Below is a small trained network, with its code and all its weights. Each question gives an input and a class and asks what happens when units are switched off, that is, made to give their printed mean instead of their output.

import numpy as np


def w(rows, s, z=0):
    codes = np.array(rows[::2]) - 128.0
    scale = np.full(codes.shape[1], s)
    scale[-1] = z or s
    return codes * scale


def norm(h):
    return h / np.sqrt((h * h).mean(-1, keepdims=True) + 1e-5)


def f(y):
    return np.maximum(y, 0)


def log_softmax(a):
    a = a - a.max(-1, keepdims=True)
    return a - np.log(np.exp(a).sum(-1, keepdims=True))


def net(x, mask):
    res = np.array(x, float).reshape(1, 7) / 4 @ E
    u = 0
    for l in range(2):
        y = f(norm(res) @ A[l][:, :-1].T + A[l][:, -1])
        res = res + np.where(mask[u : u + 11], y, B[l][:, -1]) @ B[l][:, :-1]
        u += 11
    return log_softmax(norm(res)[-1] @ U[:, :-1].T + U[:, -1])


A, B = {}, {}
E = w([
[120,121,107,112,142,127,111,116,128,130,120,126],'x0',
[113,124,106,126,110,112,129,125,120,127,116,121],'x1',
[7,88,157,108,154,104,132,146,142,171,205,100],'x2',
[148,125,135,128,146,132,120,112,134,135,137,121],'x3',
[98,178,69,143,92,213,197,70,169,213,121,134],'x4',
[124,179,101,155,203,38,197,158,108,151,116,150],'x5',
[128,142,135,95,110,141,173,180,123,69,111,1],'x6',
],0.0027)
A[0] = w([
[179,56,131,129,139,11,68,198,128,113,156,88,120],'L0N1',
[138,62,129,164,123,139,80,96,94,181,189,235,113],'L0N2',
[171,223,107,93,88,158,111,136,59,88,44,156,254],'L0N3',
[136,28,172,94,57,157,74,167,127,91,159,139,43],'L0N4',
[154,111,145,41,166,138,202,202,147,85,99,4,139],'L0N5',
[134,59,153,127,68,134,121,153,218,108,124,150,33],'L0N6',
[55,102,181,45,137,97,161,118,118,194,207,100,141],'L0N7',
[135,144,170,174,166,37,213,158,153,151,133,118,140],'L0N8',
[162,74,149,103,92,234,140,125,133,142,180,157,93],'L0N9',
[108,134,146,136,153,98,78,145,103,133,109,228,129],'L0N10',
[132,189,78,170,237,117,136,232,56,145,100,162,50],'L0N11',
],0.0035,0.00097)
B[0] = w([
[71,183,113,108,166,230,237,62,112,55,189,202,234],'L0N1',
[106,176,167,130,88,75,123,163,97,128,50,38,241],'L0N2',
[145,81,152,252,188,133,71,121,218,100,179,120,246],'L0N3',
[146,83,46,80,122,95,137,141,92,151,180,121,215],'L0N4',
[102,153,179,163,94,57,47,36,97,233,27,182,254],'L0N5',
[160,120,84,53,153,181,146,191,77,193,125,170,167],'L0N6',
[228,70,112,235,131,154,171,188,208,80,71,112,238],'L0N7',
[135,113,55,31,94,132,101,149,158,153,172,153,220],'L0N8',
[130,119,57,110,112,69,160,150,90,187,145,124,202],'L0N9',
[102,159,207,138,48,119,157,91,113,125,57,83,205],'L0N10',
[220,45,60,71,122,119,97,167,66,226,173,97,221],'L0N11',
],0.0032,0.0035)
A[1] = w([
[171,206,127,106,211,16,172,135,117,174,164,85,255],'L1N1',
[102,165,135,89,104,61,121,140,157,135,82,165,130],'L1N2',
[72,177,229,154,128,112,68,123,78,186,47,118,36],'L1N3',
[4,125,103,120,106,162,165,142,185,193,165,105,92],'L1N4',
[79,76,172,143,138,72,140,126,178,105,194,70,89],'L1N5',
[109,145,168,102,130,134,95,113,68,133,74,39,169],'L1N6',
[28,91,177,88,155,101,184,169,189,166,134,127,151],'L1N7',
[91,198,55,151,99,175,223,78,221,214,106,144,27],'L1N8',
[171,70,118,86,11,198,47,81,96,128,164,90,175],'L1N9',
[110,129,182,86,155,88,125,128,45,10,134,212,136],'L1N10',
[195,91,84,237,122,153,159,114,134,141,98,135,226],'L1N11',
],0.0035,0.00085)
B[1] = w([
[94,79,112,127,43,163,156,167,109,171,106,158,228],'L1N1',
[145,100,144,158,102,151,102,114,128,154,130,117,164],'L1N2',
[179,159,231,136,5,72,130,40,118,145,107,85,186],'L1N3',
[169,144,125,172,192,124,89,152,134,76,134,173,208],'L1N4',
[181,168,126,172,152,168,95,89,181,76,76,193,167],'L1N5',
[140,188,149,185,86,113,147,111,87,209,123,199,172],'L1N6',
[229,131,110,171,116,109,48,62,159,94,88,135,200],'L1N7',
[85,170,204,22,140,147,148,101,65,63,175,72,245],'L1N8',
[119,112,86,123,149,53,212,183,114,191,125,180,240],'L1N9',
[36,229,155,61,158,234,155,93,155,119,182,2,204],'L1N10',
[72,85,133,139,180,117,80,177,165,59,147,124,252],'L1N11',
],0.004)
U = w([
[47,231,174,28,195,210,144,101,63,59,230,69,254],'0',
[155,43,20,71,114,88,154,243,52,253,163,178,149],'1',
[149,194,229,179,23,65,85,43,86,191,49,113,48],'2',
[185,93,112,244,209,138,31,149,234,29,106,155,43],'3',
],0.0059,0.00058)

Each question gives the input, the list of numbers given to net, and the class t.
The units are the neurons (one row each of A and B). Each row of codes is followed by its name. A weight is (code - 128) times the scale printed after its matrix; where a second scale follows, it is the last column's (A, B and U).
mask holds one flag per neuron, layer by layer. A switched-off neuron (its flag False) gives its mean, the last column of its row in B, instead of its output. The means were averaged over made-up inputs and are rounded, as every weight is.
A unit's drop is (log p(t) with every unit on - log p(t) with that unit switched off) / (log p(t) with every unit on - log p(t) with every unit switched off).
The circuit of an input: a set's keep is (log p(t) with only the set's units on - log p(t) with every unit switched off) / (log p(t) with every unit on - log p(t) with every unit switched off). Starting from the 12 units with the biggest drops (on a tie, the unit counted first), units are removed one at a time, each time the one whose removal leaves the highest keep (on an exact tie, the one counted first), for as long as the keep stays at least 0.8.
circuit, biggest first: the units of the circuit, biggest drop first
k most important neurons: the k neurons with the biggest drops, biggest first
k most important neurons of layer l: the k neurons of layer l with the biggest drops, biggest first
input [-1,-3,3,2,8,5,-4], class 0: circuit, biggest first	(L1N8)
input [5,-2,5,0,-3,-3,-6], class 2: circuit, biggest first	(L0N2; L1N3)
input [-3,-8,8,4,-7,-3,5], class 3: 3 most important neurons of layer 1	(L1N5; L1N7; L1N8)
input [4,-5,5,-6,-3,3,-5], class 2: 2 most important neurons	(L0N10; L0N2)
input [1,-5,1,8,-4,4,-4], class 0: circuit, biggest first	(L0N1; L1N10)
input [-3,-5,8,1,8,8,-6], class 0: 2 most important neurons	(L1N8; L1N9)
input [6,1,-5,3,0,5,1], class 1: 3 most important neurons of layer 1	(L1N1; L1N7; L1N4)
input [1,-4,-6,3,6,-3,-3], class 0: 2 most important neurons	(L1N8; L0N7)
input [5,-4,-6,5,-3,3,-8], class 2: circuit, biggest first	(L0N10; L0N2)
input [1,-7,4,-3,0,-4,1], class 1: 3 most important neurons	(L0N4; L0N3; L0N6)
input [0,-8,-7,1,3,-6,2], class 3: 3 most important neurons	(L0N3; L1N11; L0N11)
input [-3,0,4,6,-8,-4,-8], class 0: circuit, biggest first	(L1N10; L0N1)
input [-5,-8,7,1,-1,6,-2], class 3: circuit, biggest first	(L1N7; L0N7)
input [7,0,1,-8,1,6,-7], class 2: 3 most important neurons of layer 0	(L0N10; L0N2; L0N4)
input [2,-6,-5,-3,6,-7,6], class 1: 4 most important neurons	(L1N9; L0N1; L1N10; L0N9)
input [-1,-3,8,0,1,-8,-4], class 1: 2 most important neurons of layer 0	(L0N4; L0N3)
input [1,2,-8,-7,0,6,-5], class 3: circuit, biggest first	(L0N3)
input [-1,1,4,-2,-7,-8,-6], class 1: 4 most important neurons	(L0N4; L1N9; L1N8; L0N6)
input [-5,-3,-6,-7,6,-5,0], class 0: 3 most important neurons of layer 0	(L0N7; L0N11; L0N9)
input [5,-4,5,8,-2,-6,-5], class 1: 2 most important neurons	(L0N4; L0N5)
input [5,6,-4,5,-4,-4,6], class 2: 4 most important neurons	(L0N5; L0N7; L0N11; L0N8)
